Below is a small trained network, with its code and all its weights. Each question gives an input and a target symbol and asks what happens when units are switched off, that is, made to give their printed mean instead of their output.

import numpy as np


def w(rows, s, z=0):
    codes = np.array(rows[::2]) - 128.0
    scale = np.full(codes.shape[1], s)
    scale[-1] = z or s
    return codes * scale


def norm(h):
    return h / np.sqrt((h * h).mean(-1, keepdims=True) + 1e-5)


def f(y):
    return y / 2 * (1 + np.tanh(0.7978845608 * (y + 0.044715 * y**3)))


def softmax(a):
    e = np.exp(a - a.max(-1, keepdims=True))
    return e / e.sum(-1, keepdims=True)


def log_softmax(a):
    a = a - a.max(-1, keepdims=True)
    return a - np.log(np.exp(a).sum(-1, keepdims=True))


def net(x, mask):
    ids = ['γεζηθλξτφω'.index(c) for c in x.split()]
    T = len(ids)
    res = E[ids] + P[:T]
    q, k, v = (norm(res) @ M[0].T for M in (Q, K, V))
    z = softmax(np.where(np.tri(T) > 0, q @ k.T / 4**0.5, -1e9)) @ v
    res = res + np.where(mask[0], z, O[0][:, -1]) @ O[0][:, :-1]
    y = f(norm(res) @ A[0][:, :-1].T + A[0][:, -1])
    res = res + np.where(mask[1:17], y, B[0][:, -1]) @ B[0][:, :-1]
    return log_softmax(norm(res)[-1] @ U[:, :-1].T + U[:, -1])


Q, K, V, O, A, B = {}, {}, {}, {}, {}, {}
E = w([
[143,70,141,116],'γ',
[149,179,113,159],'ε',
[16,134,42,54],'ζ',
[148,162,103,156],'η',
[185,140,110,166],'θ',
[122,162,134,141],'λ',
[3,4,107,114],'ξ',
[192,140,141,162],'τ',
[115,136,35,71],'φ',
[146,106,86,165],'ω',
],0.024)
P = w([
[94,80,144,109],'0',
[118,60,2,100],'1',
[131,91,10,110],'2',
[133,104,14,134],'3',
[68,128,57,238],'4',
[83,143,67,223],'5',
[96,139,53,218],'6',
[87,130,108,167],'7',
[82,126,134,176],'8',
[70,118,141,194],'9',
[116,156,104,165],'10',
[118,158,114,155],'11',
[123,138,124,150],'12',
],0.008)
Q[0] = w([
[97,140,136,85],'head 1',
[63,94,153,47],'head 1',
[111,111,154,186],'head 1',
[138,174,137,254],'head 1',
],0.012)
K[0] = w([
[120,167,111,95],'head 1',
[160,127,93,64],'head 1',
[124,110,89,183],'head 1',
[131,131,154,250],'head 1',
],0.018)
V[0] = w([
[126,3,196,183],'head 1',
[244,206,202,72],'head 1',
[150,240,254,106],'head 1',
[181,127,68,129],'head 1',
],0.0093)
O[0] = w([
[92,130,158,157,49],'head 1',
[110,79,81,102,3],'head 1',
[102,102,84,146,46],'head 1',
[142,158,250,29,177],'head 1',
],0.013,0.0056)
A[0] = w([
[121,151,137,207,133],'neuron 1',
[151,71,103,103,78],'neuron 2',
[148,180,149,174,166],'neuron 3',
[121,128,112,118,143],'neuron 4',
[186,143,169,99,102],'neuron 5',
[175,152,139,83,55],'neuron 6',
[130,167,153,249,123],'neuron 7',
[152,105,182,64,20],'neuron 8',
[154,144,68,89,53],'neuron 9',
[172,63,177,196,201],'neuron 10',
[175,144,135,143,150],'neuron 11',
[189,179,137,104,92],'neuron 12',
[170,65,154,135,91],'neuron 13',
[76,67,74,105,162],'neuron 14',
[55,59,173,109,2],'neuron 15',
[50,163,127,106,165],'neuron 16',
],0.016,0.0066)
B[0] = w([
[74,134,29,166,197],'neuron 1',
[112,132,111,71,127],'neuron 2',
[53,113,93,108,238],'neuron 3',
[129,149,124,135,130],'neuron 4',
[84,106,132,163,176],'neuron 5',
[85,53,125,165,147],'neuron 6',
[79,162,72,152,249],'neuron 7',
[69,163,142,175,136],'neuron 8',
[70,103,91,91,139],'neuron 9',
[105,196,67,85,182],'neuron 10',
[57,137,128,139,185],'neuron 11',
[107,87,114,127,198],'neuron 12',
[171,167,127,83,131],'neuron 13',
[168,174,194,163,151],'neuron 14',
[220,20,216,179,141],'neuron 15',
[248,156,110,50,160],'neuron 16',
],0.011,0.012)
U = w([
[116,100,136,140,44],'γ',
[115,127,139,148,90],'ε',
[113,101,155,131,91],'ζ',
[115,34,67,66,95],'η',
[162,220,131,89,125],'θ',
[141,39,163,177,255],'λ',
[184,132,65,234,192],'ξ',
[113,98,160,122,135],'τ',
[96,109,156,127,52],'φ',
[69,246,219,171,68],'ω',
],0.012,0.0054)

Each question gives the input, a string of symbols that net reads in full, and the target symbol t.
The units are the heads (4 rows each of Q, K, V and O) and the neurons (one row each of A and B). Each row of codes is followed by its name. A weight is (code - 128) times the scale printed after its matrix; where a second scale follows, it is the last column's (O, A, B and U).
mask holds one flag per unit, heads first, then neurons. A switched-off unit (its flag False) gives its mean, the last column of its rows in O or B, instead of its output. The means were averaged over made-up inputs and are rounded, as every weight is.
A unit's drop is (log p(t) with every unit on - log p(t) with that unit switched off) / (log p(t) with every unit on - log p(t) with every unit switched off).
The circuit of an input: a set's keep is (log p(t) with only the set's units on - log p(t) with every unit switched off) / (log p(t) with every unit on - log p(t) with every unit switched off). Starting from the 12 units with the biggest drops (on a tie, the unit counted first), units are removed one at a time, each time the one whose removal leaves the highest keep (on an exact tie, the one counted first), for as long as the keep stays at least 0.8.
circuit, biggest first: the units of the circuit, biggest drop first
k most important neurons: the k neurons with the biggest drops, biggest first
drop of u: that unit's drop, to one decimal
input ε λ ε, target η: most important neuron => [neuron 9]
input η ω η ω, target λ: circuit, biggest first => [head 1; neuron 6; neuron 7; neuron 5]
input τ λ η, target θ: 2 most important neurons => [neuron 14; neuron 1]
input ε λ φ ε, target η: 4 most important neurons => [neuron 9; neuron 7; neuron 1; neuron 10]
input τ λ τ, target θ: 2 most important neurons => [neuron 14; neuron 3]
input ε ε λ η, target η: 4 most important neurons => [neuron 9; neuron 7; neuron 1; neuron 10]
input τ ω λ ε, target θ: 2 most important neurons => [neuron 14; neuron 1]
input ε λ φ λ, target η: 3 most important neurons => [neuron 9; neuron 7; neuron 10]
input ε η γ ω, target η: 3 most important neurons => [neuron 7; neuron 1; neuron 3]
input ω η ω, target ω: drop of head 1 => 1.0
input ω τ λ θ, target ω: drop of neuron 1 => 0.1
input ω λ λ ε τ ω ζ, target θ: drop of neuron 16 => 0.1
input ω λ η, target ω: drop of head 1 => 1.3
input λ ω ω τ θ ω ξ, target λ: circuit, biggest first => [neuron 15]
